Below is a small trained network, with its code and all its weights. Each question gives an input and a target symbol and asks what happens when units are switched off, that is, made to give their printed mean instead of their output.

import numpy as np


def w(rows, s, z=0):
    codes = np.array(rows[::2]) - 128.0
    scale = np.full(codes.shape[1], s)
    scale[-1] = z or s
    return codes * scale


def f(y):
    return y / 2 * (1 + np.tanh(0.7978845608 * (y + 0.044715 * y**3)))


def softmax(a):
    e = np.exp(a - a.max(-1, keepdims=True))
    return e / e.sum(-1, keepdims=True)


def log_softmax(a):
    a = a - a.max(-1, keepdims=True)
    return a - np.log(np.exp(a).sum(-1, keepdims=True))


def net(x, mask):
    ids = ['αγεθξπσφ'.index(c) for c in x.split()]
    T = len(ids)
    res = E[ids] + P[:T]
    q, k, v = (res @ M[0].T for M in (Q, K, V))
    z = softmax(np.where(np.tri(T) > 0, q @ k.T / 4**0.5, -1e9)) @ v
    res = res + np.where(mask[0], z, O[0][:, -1]) @ O[0][:, :-1]
    y = f(res @ A[0][:, :-1].T + A[0][:, -1])
    res = res + np.where(mask[1:13], y, B[0][:, -1]) @ B[0][:, :-1]
    return log_softmax(res[-1] @ U[:, :-1].T + U[:, -1])


Q, K, V, O, A, B = {}, {}, {}, {}, {}, {}
E = w([
[158,151,236,189,212,171],'α',
[83,114,182,87,150,216],'γ',
[146,126,165,132,50,227],'ε',
[155,137,211,149,251,84],'θ',
[254,116,227,205,61,152],'ξ',
[212,61,69,88,141,134],'π',
[77,243,93,185,176,118],'σ',
[164,115,32,213,63,218],'φ',
],0.0095)
P = w([
[57,111,155,129,70,199],'0',
[122,36,211,166,200,239],'1',
[168,171,159,15,76,128],'2',
[82,94,121,164,73,131],'3',
[152,45,159,186,220,217],'4',
[194,197,135,40,89,120],'5',
[112,108,96,184,85,114],'6',
[198,66,143,192,224,199],'7',
[231,224,110,55,98,110],'8',
[155,127,65,194,90,104],'9',
[254,82,127,199,213,185],'10',
],0.0091)
Q[0] = w([
[204,26,124,178,158,248],'head 0',
[152,137,119,77,134,113],'head 0',
[148,80,123,144,182,135],'head 0',
[182,70,135,148,197,243],'head 0',
],0.017)
K[0] = w([
[254,170,16,180,142,58],'head 0',
[33,99,9,3,206,114],'head 0',
[135,157,18,236,178,104],'head 0',
[207,225,30,166,142,80],'head 0',
],0.0072)
V[0] = w([
[57,244,204,161,189,158],'head 0',
[140,203,106,184,82,195],'head 0',
[156,84,122,94,87,193],'head 0',
[55,97,3,57,175,147],'head 0',
],0.0072)
O[0] = w([
[108,253,120,162,158,161,3],'head 0',
[33,126,104,254,111,121,153],'head 0',
[99,95,120,112,48,76,224],'head 0',
[100,83,50,61,114,221,102],'head 0',
],0.0068,0.006)
A[0] = w([
[76,128,27,158,78,132,219],'neuron 0',
[207,127,159,99,157,147,119],'neuron 1',
[85,228,91,43,94,166,199],'neuron 2',
[137,196,162,95,67,31,124],'neuron 3',
[104,100,161,188,211,172,204],'neuron 4',
[127,124,183,69,167,184,179],'neuron 5',
[96,94,81,175,85,148,254],'neuron 6',
[115,98,51,62,40,134,189],'neuron 7',
[123,105,134,204,100,163,76],'neuron 8',
[153,159,139,131,25,128,59],'neuron 9',
[56,198,110,182,143,158,91],'neuron 10',
[121,168,96,2,123,94,191],'neuron 11',
],0.0094,0.003)
B[0] = w([
[120,154,218,114,148,128,170],'neuron 0',
[136,148,132,53,177,188,191],'neuron 1',
[144,2,154,203,195,147,141],'neuron 2',
[7,108,95,69,147,124,166],'neuron 3',
[118,151,78,136,48,116,192],'neuron 4',
[188,127,152,132,200,164,165],'neuron 5',
[101,121,140,127,146,85,216],'neuron 6',
[162,198,144,181,83,141,255],'neuron 7',
[93,123,67,91,183,126,181],'neuron 8',
[66,98,104,75,94,189,166],'neuron 9',
[105,146,94,47,196,154,136],'neuron 10',
[129,134,43,179,176,119,170],'neuron 11',
],0.0094,0.0073)
U = w([
[115,169,155,82,205,49,156],'α',
[171,25,191,144,184,193,70],'γ',
[182,192,246,224,43,83,255],'ε',
[52,29,29,167,140,45,158],'θ',
[158,210,221,113,163,127,104],'ξ',
[92,147,124,148,94,197,28],'π',
[93,141,141,39,90,161,56],'σ',
[146,214,2,135,114,168,108],'φ',
],0.0073,0.0043)

Each question gives the input, a string of symbols that net reads in full, and the target symbol t.
The units are the heads (4 rows each of Q, K, V and O) and the neurons (one row each of A and B). Each row of codes is followed by its name. A weight is (code - 128) times the scale printed after its matrix; where a second scale follows, it is the last column's (O, A, B and U).
mask holds one flag per unit, heads first, then neurons. A switched-off unit (its flag False) gives its mean, the last column of its rows in O or B, instead of its output. The means were averaged over made-up inputs and are rounded, as every weight is.
A unit's drop is (log p(t) with every unit on - log p(t) with that unit switched off) / (log p(t) with every unit on - log p(t) with every unit switched off).
The circuit of an input: a set's keep is (log p(t) with only the set's units on - log p(t) with every unit switched off) / (log p(t) with every unit on - log p(t) with every unit switched off). Starting from the 12 units with the biggest drops (on a tie, the unit counted first), units are removed one at a time, each time the one whose removal leaves the highest keep (on an exact tie, the one counted first), for as long as the keep stays at least 0.8.
circuit, biggest first: the units of the circuit, biggest drop first
unit that matters most: the unit with the biggest drop
k most important neurons: the k neurons with the biggest drops, biggest first
drop when u is switched off: that unit's drop, to one decimal
input π γ π ξ γ ξ π φ σ, target θ: circuit, biggest first	(neuron 2; neuron 3; neuron 11)
input π π φ π γ ε θ α ξ φ π, target θ: circuit, biggest first	(head 0; neuron 7)
input π π π ε π α π γ π φ γ, target θ: circuit, biggest first	(head 0; neuron 7; neuron 4)
input ξ γ σ π ε, target φ: circuit, biggest first	(head 0; neuron 4)
input π ξ φ α, target θ: circuit, biggest first	(neuron 7; head 0; neuron 8)
input π φ ξ ε σ, target φ: most important neuron	(neuron 4)
input π π σ ξ π θ π φ π φ π, target θ: circuit, biggest first	(head 0; neuron 5)
input σ φ γ ξ π π σ, target α: 3 most important neurons	(neuron 10; neuron 0; neuron 7)
input γ γ γ φ γ, target θ: circuit, biggest first	(head 0; neuron 4; neuron 7)
input φ π σ π ξ π ε γ γ, target γ: circuit, biggest first	(neuron 2; head 0; neuron 4)
input γ ξ ξ π σ π ξ γ π π φ, target θ: 3 most important neurons	(neuron 8; neuron 6; neuron 7)
input π ξ ε α θ π ξ π ξ ε, target θ: circuit, biggest first	(head 0; neuron 7; neuron 8; neuron 3)
input ξ π π π γ γ, target γ: 3 most important neurons	(neuron 2; neuron 5; neuron 4)
input π π π γ, target ε: unit that matters most	neuron 7
input π π φ ξ θ, target θ: 3 most important neurons	(neuron 7; neuron 4; neuron 0)
input γ π φ π ε, target θ: 2 most important neurons	(neuron 8; neuron 7)
input σ π α ξ θ, target ε: 2 most important neurons	(neuron 4; neuron 3)
input ξ π γ γ θ, target ξ: 2 most important neurons	(neuron 1; neuron 5)
input π π π σ α, target φ: drop when neuron 4 is switched off	0.5
input π π ξ α, target θ: drop when neuron 7 is switched off	1.2
input φ ξ ξ, target σ: unit that matters most	neuron 3
input π φ π ε γ α γ ξ π α φ, target θ: drop when neuron 1 is switched off	0.1
